Below are the code and all the weights of a small trained network. Each question names an input and a class and asks about switching units off, where a switched-off unit gives its printed mean instead of its output.

import numpy as np


def w(rows, s, z=0):
    codes = np.array(rows[::2]) - 128.0
    scale = np.full(codes.shape[1], s)
    scale[-1] = z or s
    return codes * scale


def norm(h):
    return h / np.sqrt((h * h).mean(-1, keepdims=True) + 1e-5)


def f(y):
    return y / 2 * (1 + np.tanh(0.7978845608 * (y + 0.044715 * y**3)))


def log_softmax(a):
    a = a - a.max(-1, keepdims=True)
    return a - np.log(np.exp(a).sum(-1, keepdims=True))


def net(x, mask):
    res = np.array(x, float).reshape(1, 6) / 4 @ E
    u = 0
    for l in range(4):
        y = f(norm(res) @ A[l][:, :-1].T + A[l][:, -1])
        res = res + np.where(mask[u : u + 13], y, B[l][:, -1]) @ B[l][:, :-1]
        u += 13
    return log_softmax(norm(res)[-1] @ U[:, :-1].T + U[:, -1])


A, B = {}, {}
E = w([
[82,183,147,96,33,95,162,158,189,76,91,130],'x0',
[160,215,132,133,190,44,131,165,141,108,169,152],'x1',
[107,116,184,184,114,73,82,143,146,163,177,78],'x2',
[76,123,3,195,149,94,166,101,119,123,106,188],'x3',
[112,175,149,139,165,73,194,102,132,168,138,148],'x4',
[175,143,145,75,55,88,91,155,54,158,128,150],'x5',
],0.0021)
A[0] = w([
[129,221,153,113,83,92,156,139,93,124,155,202,79],'L0N1',
[149,174,165,124,91,85,75,173,116,106,132,103,117],'L0N2',
[141,137,169,90,108,145,125,164,140,133,116,115,70],'L0N3',
[122,57,118,181,169,191,95,121,126,131,156,85,67],'L0N4',
[146,127,121,123,183,109,120,133,80,143,186,138,4],'L0N5',
[128,125,120,118,123,122,128,122,134,127,139,124,120],'L0N6',
[108,204,177,161,188,131,190,117,176,112,196,118,46],'L0N7',
[94,146,119,141,138,89,139,147,135,127,124,148,59],'L0N8',
[125,127,154,147,179,168,100,112,181,137,174,85,94],'L0N9',
[113,155,42,194,158,98,123,103,131,105,141,127,43],'L0N10',
[101,150,119,204,138,2,104,176,162,135,179,113,113],'L0N11',
[155,129,188,95,82,156,141,114,139,138,138,112,94],'L0N12',
[133,163,144,73,71,102,181,140,106,124,100,185,99],'L0N13',
],0.0034,0.0018)
B[0] = w([
[148,31,145,87,119,122,177,90,110,179,105,86,194],'L0N1',
[154,95,166,137,118,196,108,91,118,119,145,84,227],'L0N2',
[100,141,102,139,109,154,87,144,148,124,148,111,151],'L0N3',
[190,118,183,114,82,75,183,117,103,171,141,124,185],'L0N4',
[98,173,106,114,157,104,97,161,154,103,80,143,125],'L0N5',
[121,125,132,117,129,132,117,106,137,129,118,142,124],'L0N6',
[106,40,171,142,202,74,125,120,165,172,53,125,186],'L0N7',
[160,129,137,91,127,158,138,132,151,102,149,158,113],'L0N8',
[159,139,139,72,92,107,215,88,108,119,82,99,171],'L0N9',
[70,196,98,157,120,133,97,144,139,105,185,142,152],'L0N10',
[184,170,131,135,108,253,127,120,132,96,207,147,253],'L0N11',
[112,120,74,170,115,154,76,136,130,112,128,90,180],'L0N12',
[151,162,89,90,123,118,135,52,116,153,132,47,180],'L0N13',
],0.0028,0.0017)
A[1] = w([
[134,121,71,136,178,197,173,139,103,82,94,252,48],'L1N1',
[148,142,136,137,110,108,115,126,122,125,139,135,121],'L1N2',
[98,69,125,194,106,136,95,145,106,177,108,150,27],'L1N3',
[35,144,102,180,138,123,154,143,187,61,91,142,91],'L1N4',
[140,152,40,130,134,120,174,105,97,111,123,139,153],'L1N5',
[22,119,133,138,153,133,165,138,200,119,45,153,5],'L1N6',
[138,115,119,116,168,130,109,139,118,133,147,137,53],'L1N7',
[48,174,57,192,142,91,122,136,134,91,164,192,113],'L1N8',
[200,116,138,112,229,106,99,147,52,171,186,167,84],'L1N9',
[101,150,54,140,153,107,138,105,123,111,142,174,132],'L1N10',
[146,220,77,37,148,84,166,156,176,36,46,165,32],'L1N11',
[80,171,30,157,186,107,123,132,123,76,148,241,117],'L1N12',
[59,184,44,202,137,114,126,140,134,90,148,218,100],'L1N13',
],0.0032,0.0012)
B[1] = w([
[194,138,139,183,99,215,156,176,174,147,131,163,187],'L1N1',
[91,139,135,128,145,164,128,78,139,115,114,131,133],'L1N2',
[77,69,148,147,153,57,119,116,91,133,149,105,117],'L1N3',
[227,170,65,148,206,125,60,149,126,175,132,121,175],'L1N4',
[148,111,135,131,64,178,149,121,116,201,116,98,169],'L1N5',
[183,154,106,79,250,115,127,113,65,117,92,121,149],'L1N6',
[125,186,124,125,119,99,139,117,122,132,109,146,113],'L1N7',
[218,133,122,139,84,196,88,103,196,183,141,111,185],'L1N8',
[140,201,46,144,167,77,65,128,157,136,61,176,250],'L1N9',
[132,117,133,125,99,183,133,135,143,154,150,101,160],'L1N10',
[39,115,180,204,83,58,111,31,63,210,208,79,162],'L1N11',
[195,93,101,182,67,197,101,166,194,186,178,145,230],'L1N12',
[206,107,103,150,110,203,108,95,183,185,139,89,205],'L1N13',
],0.0025,0.0018)
A[2] = w([
[189,165,54,119,161,164,139,137,112,112,107,221,137],'L2N1',
[219,142,150,142,199,116,131,119,78,190,179,156,140],'L2N2',
[90,108,123,162,129,119,125,100,144,151,147,105,97],'L2N3',
[121,135,155,126,230,86,146,100,137,134,124,137,96],'L2N4',
[126,186,125,97,75,147,52,160,119,78,111,169,92],'L2N5',
[98,181,170,127,217,52,191,135,193,117,130,119,2],'L2N6',
[103,220,193,149,180,87,215,115,235,131,190,103,66],'L2N7',
[66,94,85,134,134,62,81,144,84,134,71,168,25],'L2N8',
[158,173,31,183,151,156,113,148,152,148,149,189,35],'L2N9',
[136,222,123,124,104,54,102,119,141,153,173,178,74],'L2N10',
[153,135,127,93,92,151,65,139,79,127,123,161,170],'L2N11',
[107,159,159,143,253,91,134,137,179,95,113,145,34],'L2N12',
[140,57,164,121,124,199,112,127,108,124,137,106,123],'L2N13',
],0.0035,0.00081)
B[2] = w([
[165,72,134,172,89,126,150,32,227,188,87,90,197],'L2N1',
[146,154,34,129,192,165,25,135,183,120,87,92,250],'L2N2',
[151,140,135,111,108,105,101,124,110,130,177,103,131],'L2N3',
[165,114,93,75,150,141,54,122,112,71,46,69,161],'L2N4',
[125,190,150,119,205,114,153,107,186,86,199,57,152],'L2N5',
[159,68,127,146,166,121,61,88,57,131,88,81,173],'L2N6',
[133,38,138,202,145,89,31,82,65,153,107,90,229],'L2N7',
[134,67,127,139,201,117,143,135,46,192,122,166,100],'L2N8',
[146,27,96,181,59,255,142,137,200,189,144,93,230],'L2N9',
[104,62,210,122,139,154,168,149,124,62,84,128,160],'L2N10',
[102,162,128,181,209,119,142,99,197,134,136,63,184],'L2N11',
[166,116,110,14,133,129,118,77,41,168,51,66,162],'L2N12',
[143,157,153,208,140,67,149,120,157,102,152,185,199],'L2N13',
],0.0027,0.0022)
A[3] = w([
[126,88,145,158,88,208,190,150,144,33,119,178,82],'L3N1',
[168,52,145,118,114,200,160,108,99,97,83,120,102],'L3N2',
[208,153,113,150,196,125,96,108,125,168,112,170,175],'L3N3',
[116,128,43,125,150,210,143,138,153,123,63,194,33],'L3N4',
[137,117,137,123,209,129,103,125,89,138,134,89,90],'L3N5',
[112,182,181,110,94,135,86,122,105,87,177,67,97],'L3N6',
[128,92,228,167,91,129,129,115,111,137,157,127,106],'L3N7',
[148,82,190,203,183,148,52,198,173,91,162,117,136],'L3N8',
[127,104,129,69,91,150,252,139,164,68,100,144,140],'L3N9',
[78,136,66,74,110,94,170,115,91,162,92,167,21],'L3N10',
[123,133,159,81,105,128,139,137,103,148,113,120,85],'L3N11',
[86,63,72,159,151,122,131,134,81,172,87,228,12],'L3N12',
[136,222,155,58,119,158,100,197,186,36,138,126,2],'L3N13',
],0.0036,0.00099)
B[3] = w([
[156,135,185,137,230,65,138,154,138,103,97,136,154],'L3N1',
[129,191,141,158,156,76,134,151,198,64,141,155,177],'L3N2',
[121,113,92,124,134,159,85,110,137,103,103,52,232],'L3N3',
[179,72,162,192,135,127,163,93,197,107,153,135,176],'L3N4',
[98,157,131,110,147,104,126,138,133,46,91,98,182],'L3N5',
[73,131,100,192,120,119,119,137,192,122,194,156,231],'L3N6',
[78,105,117,208,122,60,151,82,143,118,130,169,194],'L3N7',
[119,155,101,40,75,136,230,87,113,145,90,143,251],'L3N8',
[216,178,109,69,183,141,147,142,115,129,102,174,138],'L3N9',
[157,185,93,87,124,157,179,138,109,168,108,169,97],'L3N10',
[122,134,58,147,119,148,146,114,125,134,155,128,129],'L3N11',
[95,159,110,158,170,146,68,255,118,117,159,181,131],'L3N12',
[119,191,66,85,184,170,42,252,121,78,179,159,175],'L3N13',
],0.0034,0.0024)
U = w([
[187,129,192,136,218,111,240,181,167,59,62,243,93],'0',
[163,104,132,77,234,93,40,62,77,113,14,21,174],'1',
[124,112,160,80,137,165,148,193,86,165,112,155,2],'2',
[30,90,214,197,37,31,158,81,126,121,196,123,165],'3',
[74,64,87,167,175,115,87,243,6,188,115,224,74],'4',
[230,82,47,216,104,255,138,97,249,219,125,123,166],'5',
[138,205,79,4,47,132,254,98,39,213,101,180,115],'6',
[83,238,140,59,125,144,60,238,185,26,227,120,148],'7',
],0.0061,0.0046)

Each question gives the input, the list of numbers given to net, and the class t.
The units are the neurons (one row each of A and B). Each row of codes is followed by its name. A weight is (code - 128) times the scale printed after its matrix; where a second scale follows, it is the last column's (A, B and U).
mask holds one flag per neuron, layer by layer. A switched-off neuron (its flag False) gives its mean, the last column of its row in B, instead of its output. The means were averaged over made-up inputs and are rounded, as every weight is.
A unit's drop is (log p(t) with every unit on - log p(t) with that unit switched off) / (log p(t) with every unit on - log p(t) with every unit switched off).
The circuit of an input: a set's keep is (log p(t) with only the set's units on - log p(t) with every unit switched off) / (log p(t) with every unit on - log p(t) with every unit switched off). Starting from the 12 units with the biggest drops (on a tie, the unit counted first), units are removed one at a time, each time the one whose removal leaves the highest keep (on an exact tie, the one counted first), for as long as the keep stays at least 0.8.
circuit, biggest first: the units of the circuit, biggest drop first
unit that matters most: the unit with the biggest drop
top k neurons: the k neurons with the biggest drops, biggest first
top k neurons in layer l: the k neurons of layer l with the biggest drops, biggest first
drop of u: that unit's drop, to one decimal
input [5,-5,-3,1,-6,-4], class 0: unit that matters most -> L3N1
input [-5,-2,8,-6,1,5], class 7: circuit, biggest first -> [L2N7, L2N1]
input [7,-7,6,-5,-5,-5], class 7: top 2 neurons -> [L3N13, L1N11]
input [0,8,-7,-6,-1,2], class 1: circuit, biggest first -> [L0N11, L1N11, L0N1]
input [3,2,1,-2,-2,-2], class 7: circuit, biggest first -> [L3N13, L2N1]
input [-7,0,-6,-7,-1,-2], class 1: circuit, biggest first -> [L1N12, L2N9]
input [6,1,-6,0,4,-4], class 1: top 3 neurons -> [L1N6, L1N11, L0N7]
input [-1,6,-8,-3,-5,5], class 7: circuit, biggest first -> [L3N13, L2N5]
input [7,5,-8,-6,-1,-3], class 3: top 2 neurons in layer 1 -> [L1N11, L1N9]
input [7,5,8,4,6,-7], class 5: top 4 neurons in layer 1 -> [L1N8, L1N13, L1N12, L1N4]
input [-2,-2,4,2,-1,0], class 3: top 3 neurons -> [L0N7, L1N4, L1N6]
input [7,1,-6,-1,-1,-1], class 6: top 2 neurons -> [L0N1, L3N10]
input [1,0,1,-5,1,4], class 7: top 3 neurons -> [L3N13, L2N7, L1N11]
input [-5,-4,1,1,-4,5], class 4: unit that matters most -> L3N12
input [3,-6,8,-8,-4,6], class 3: top 2 neurons -> [L3N7, L2N2]
input [2,0,-3,2,6,2], class 6: top 2 neurons -> [L0N1, L0N13]
input [4,-6,-3,5,-7,8], class 6: top 2 neurons in layer 0 -> [L0N13, L0N11]
input [-8,-3,3,-6,-5,-8], class 3: top 3 neurons in layer 0 -> [L0N4, L0N9, L0N7]
input [5,-5,3,-6,-3,7], class 7: top 3 neurons -> [L3N13, L2N7, L1N11]
input [-6,-2,8,0,-5,-8], class 3: unit that matters most -> L0N4
input [2,5,8,-2,7,4], class 1: top 2 neurons -> [L0N7, L2N7]
input [-3,7,-8,-5,-7,4], class 7: top 2 neurons in layer 2 -> [L2N7, L2N5]
input [4,-6,-3,-1,3,-2], class 0: top 2 neurons in layer 2 -> [L2N12, L2N7]
input [5,4,4,-8,-3,-8], class 1: top 2 neurons in layer 1 -> [L1N12, L1N5]
input [-7,7,1,-8,-7,8], class 7: drop of L2N7 -> 0.2
input [-3,-8,-7,-5,-8,8], class 7: drop of L1N11 -> 0.1
input [7,6,3,2,5,4], class 3: unit that matters most -> L0N11
input [-4,-4,3,-4,0,8], class 3: drop of L1N6 -> 0.1
input [-7,-8,-5,0,2,-4], class 0: drop of L3N1 -> 0.1
input [7,8,4,1,-1,-7], class 1: top 3 neurons in layer 2 -> [L2N7, L2N12, L2N6]
